Here is a tiny trained network, its code and every weight. The questions are about switching its units off for an input and a class, where a switched-off unit gives its printed mean instead of its output.

import numpy as np


def w(rows, s, z=0):
    codes = np.array(rows[::2]) - 128.0
    scale = np.full(codes.shape[1], s)
    scale[-1] = z or s
    return codes * scale


def f(y):
    return y / 2 * (1 + np.tanh(0.7978845608 * (y + 0.044715 * y**3)))


def log_softmax(a):
    a = a - a.max(-1, keepdims=True)
    return a - np.log(np.exp(a).sum(-1, keepdims=True))


def net(x, mask):
    res = np.array(x, float).reshape(1, 2) / 4 @ E
    y = f(res @ A[0][:, :-1].T + A[0][:, -1])
    res = res + np.where(mask, y, B[0][:, -1]) @ B[0][:, :-1]
    return log_softmax(res[-1] @ U[:, :-1].T + U[:, -1])


A, B = {}, {}
E = w([
[139,46,179,247,36,27],'x0',
[92,113,76,187,227,103],'x1',
],0.012)
A[0] = w([
[138,121,115,145,105,101,251],'N0',
[132,137,143,115,7,115,107],'N1',
[123,118,136,195,105,57,105],'N2',
[111,122,111,217,185,64,112],'N3',
[119,123,145,164,99,95,96],'N4',
[136,135,98,157,152,100,106],'N5',
[106,140,159,145,128,106,186],'N6',
[156,102,123,164,65,106,151],'N7',
],0.02,0.015)
B[0] = w([
[40,158,207,222,253,25,242],'N0',
[198,36,162,81,165,116,255],'N1',
[91,139,58,87,162,156,246],'N2',
[206,70,186,77,151,108,223],'N3',
[126,128,73,46,115,164,197],'N4',
[164,105,132,119,101,164,153],'N5',
[124,146,112,204,64,163,185],'N6',
[149,199,109,124,106,164,253],'N7',
],0.026,0.017)
U = w([
[103,209,9,28,193,166,113],'0',
[204,22,160,83,148,119,124],'1',
[28,182,143,225,161,85,255],'2',
[140,79,46,171,57,150,70],'3',
[94,139,93,195,30,151,73],'4',
[59,145,112,179,35,135,73],'5',
],0.011,0.0097)

Each question gives the input, the list of numbers given to net, and the class t.
The units are the neurons (one row each of A and B). Each row of codes is followed by its name. A weight is (code - 128) times the scale printed after its matrix; where a second scale follows, it is the last column's (A, B and U).
mask holds one flag per neuron, in row order. A switched-off neuron (its flag False) gives its mean, the last column of its row in B, instead of its output. The means were averaged over made-up inputs and are rounded, as every weight is.
A unit's drop is (log p(t) with every unit on - log p(t) with that unit switched off) / (log p(t) with every unit on - log p(t) with every unit switched off).
The circuit of an input: a set's keep is (log p(t) with only the set's units on - log p(t) with every unit switched off) / (log p(t) with every unit on - log p(t) with every unit switched off). Starting from all 8 units, units are removed one at a time, each time the one whose removal leaves the highest keep (on an exact tie, the one counted first), for as long as the keep stays at least 0.8.
units of the circuit, in order: the units of the circuit, biggest drop first
most important unit: the unit with the biggest drop
k most important neurons: the k neurons with the biggest drops, biggest first
drop when u is switched off: that unit's drop, to one decimal
input [6,-1], class 0: most important unit : N2
input [-3,-3], class 2: 2 most important neurons : [N1 N3]
input [0,-3], class 2: units of the circuit, in order : [N3 N4]
input [8,-1], class 0: 2 most important neurons : [N2 N7]
input [-2,3], class 2: 4 most important neurons : [N1 N3 N2 N4]
input [-4,-6], class 1: 2 most important neurons : [N2 N0]
input [-5,7], class 1: 2 most important neurons : [N2 N0]
input [6,-3], class 0: 2 most important neurons : [N2 N7]
input [-3,2], class 2: 4 most important neurons : [N1 N2 N3 N4]
input [-3,-1], class 2: 2 most important neurons : [N1 N2]
input [-3,4], class 1: 3 most important neurons : [N0 N2 N7]
input [4,2], class 0: 3 most important neurons : [N2 N4 N1]
input [5,-3], class 0: 3 most important neurons : [N2 N7 N4]
input [1,2], class 2: most important unit : N1
input [3,-3], class 2: drop when N0 is switched off : 1.0
input [4,-3], class 0: drop when N2 is switched off : 0.3
input [5,1], class 0: drop when N0 is switched off : 0.0
